Below is a small trained network, with its code and all its weights. Each question gives an input and a class and asks what happens when units are switched off, that is, made to give their printed mean instead of their output.

import numpy as np


def w(rows, s, z=0):
    codes = np.array(rows[::2]) - 128.0
    scale = np.full(codes.shape[1], s)
    scale[-1] = z or s
    return codes * scale


def norm(h):
    return h / np.sqrt((h * h).mean(-1, keepdims=True) + 1e-5)


def f(y):
    return np.maximum(y, 0)


def log_softmax(a):
    a = a - a.max(-1, keepdims=True)
    return a - np.log(np.exp(a).sum(-1, keepdims=True))


def net(x, mask):
    res = np.array(x, float).reshape(1, 5) / 4 @ E
    u = 0
    for l in range(3):
        y = f(norm(res) @ A[l][:, :-1].T + A[l][:, -1])
        res = res + np.where(mask[u : u + 7], y, B[l][:, -1]) @ B[l][:, :-1]
        u += 7
    return log_softmax(norm(res)[-1] @ U[:, :-1].T + U[:, -1])


A, B = {}, {}
E = w([
[126,128,127,130,129],'x0',
[129,127,128,129,128],'x1',
[170,9,98,90,96],'x2',
[38,131,4,254,193],'x3',
[198,146,149,200,44],'x4',
],0.0049)
A[0] = w([
[131,163,201,136,61,4],'0.n0',
[145,145,166,140,106,248],'0.n1',
[150,122,197,67,178,188],'0.n2',
[82,154,95,99,158,172],'0.n3',
[180,191,91,179,47,90],'0.n4',
[141,83,126,132,194,9],'0.n5',
[112,2,125,135,91,157],'0.n6',
],0.01,0.0031)
B[0] = w([
[68,105,183,132,110,187],'0.n0',
[38,151,134,116,2,213],'0.n1',
[243,206,115,201,157,254],'0.n2',
[144,151,97,114,93,217],'0.n3',
[166,92,98,173,140,215],'0.n4',
[105,76,94,120,67,150],'0.n5',
[156,66,149,101,167,241],'0.n6',
],0.0087,0.0053)
A[1] = w([
[18,218,40,22,81,5],'1.n0',
[51,213,201,142,102,112],'1.n1',
[177,215,214,5,120,193],'1.n2',
[29,23,83,13,153,47],'1.n3',
[133,183,204,22,241,136],'1.n4',
[239,60,113,159,254,198],'1.n5',
[235,80,234,137,63,58],'1.n6',
],0.0058,0.0025)
B[1] = w([
[130,130,116,40,231,168],'1.n0',
[165,64,160,182,81,190],'1.n1',
[122,28,13,213,124,229],'1.n2',
[121,98,2,106,11,180],'1.n3',
[192,104,52,222,110,164],'1.n4',
[188,103,219,167,81,252],'1.n5',
[12,155,142,65,221,231],'1.n6',
],0.0076,0.0047)
A[2] = w([
[163,26,70,107,140,82],'2.n0',
[139,44,240,237,166,177],'2.n1',
[102,1,163,2,81,16],'2.n2',
[188,58,93,174,190,100],'2.n3',
[65,118,240,100,130,138],'2.n4',
[74,192,74,128,214,106],'2.n5',
[204,220,59,174,68,2],'2.n6',
],0.0084,0.0027)
B[2] = w([
[162,193,142,187,136,207],'2.n0',
[199,122,133,92,178,254],'2.n1',
[25,202,72,118,141,190],'2.n2',
[81,148,244,165,56,220],'2.n3',
[195,129,152,70,254,154],'2.n4',
[168,101,209,27,141,175],'2.n5',
[4,110,8,86,83,197],'2.n6',
],0.0081,0.0077)
U = w([
[62,133,44,176,100,251],'0',
[198,104,240,192,135,104],'1',
[102,153,128,34,251,53],'2',
],0.017,0.0026)

Each question gives the input, the list of numbers given to net, and the class t.
The units are the neurons (one row each of A and B). Each row of codes is followed by its name. A weight is (code - 128) times the scale printed after its matrix; where a second scale follows, it is the last column's (A, B and U).
mask holds one flag per neuron, layer by layer. A switched-off neuron (its flag False) gives its mean, the last column of its row in B, instead of its output. The means were averaged over made-up inputs and are rounded, as every weight is.
A unit's drop is (log p(t) with every unit on - log p(t) with that unit switched off) / (log p(t) with every unit on - log p(t) with every unit switched off).
The circuit of an input: a set's keep is (log p(t) with only the set's units on - log p(t) with every unit switched off) / (log p(t) with every unit on - log p(t) with every unit switched off). Starting from the 12 units with the biggest drops (on a tie, the unit counted first), units are removed one at a time, each time the one whose removal leaves the highest keep (on an exact tie, the one counted first), for as long as the keep stays at least 0.8.
units of the circuit, in order: the units of the circuit, biggest drop first
most important unit: the unit with the biggest drop
k most important neurons: the k neurons with the biggest drops, biggest first
top k neurons in layer l: the k neurons of layer l with the biggest drops, biggest first
drop of u: that unit's drop, to one decimal
input [0,2,-3,-8,-2], class 0: most important unit	1.n2
input [5,1,-2,0,-7], class 0: top 2 neurons in layer 0	0.n2, 0.n1
input [1,-3,0,-3,-8], class 0: 3 most important neurons	2.n6, 0.n6, 0.n3
input [-7,1,-8,1,-2], class 2: top 2 neurons in layer 0	0.n6, 0.n2
input [-1,0,-5,-2,0], class 0: 2 most important neurons	0.n2, 0.n6
input [-1,3,1,-6,-8], class 1: 2 most important neurons	0.n2, 1.n5
input [4,-3,1,-3,-5], class 1: 2 most important neurons	1.n5, 0.n1
input [3,-2,-3,1,4], class 0: top 2 neurons in layer 0	0.n4, 0.n6
input [-7,5,-7,0,-8], class 0: 2 most important neurons	1.n4, 1.n6
input [-7,-4,-1,-5,-3], class 0: 3 most important neurons	2.n6, 0.n2, 0.n6
input [0,-1,1,7,4], class 1: 2 most important neurons	0.n1, 1.n3
input [8,1,-1,-8,-1], class 0: 2 most important neurons	0.n6, 1.n2
input [0,6,-1,-6,-4], class 0: top 2 neurons in layer 0	0.n2, 0.n6
input [-3,5,-3,-5,-7], class 0: most important unit	2.n6
input [-8,-7,3,0,5], class 2: 2 most important neurons	1.n6, 0.n2
input [3,-4,6,-2,1], class 2: top 3 neurons in layer 2	2.n2, 2.n4, 2.n1
input [2,1,1,-1,6], class 2: 4 most important neurons	1.n6, 2.n4, 1.n2, 0.n2
input [6,8,7,-1,4], class 2: 2 most important neurons	1.n6, 2.n2
input [3,2,1,-4,-7], class 1: top 2 neurons in layer 1	1.n5, 1.n3
input [-8,1,6,-6,-7], class 1: units of the circuit, in order	0.n2
input [3,-5,-2,-3,-8], class 0: 2 most important neurons	2.n6, 0.n6
input [3,0,7,-1,-5], class 1: drop of 0.n1	0.2
input [-1,-5,-5,3,-3], class 2: drop of 0.n2	0.1
input [-7,-1,-5,6,-3], class 2: drop of 0.n0	0.0
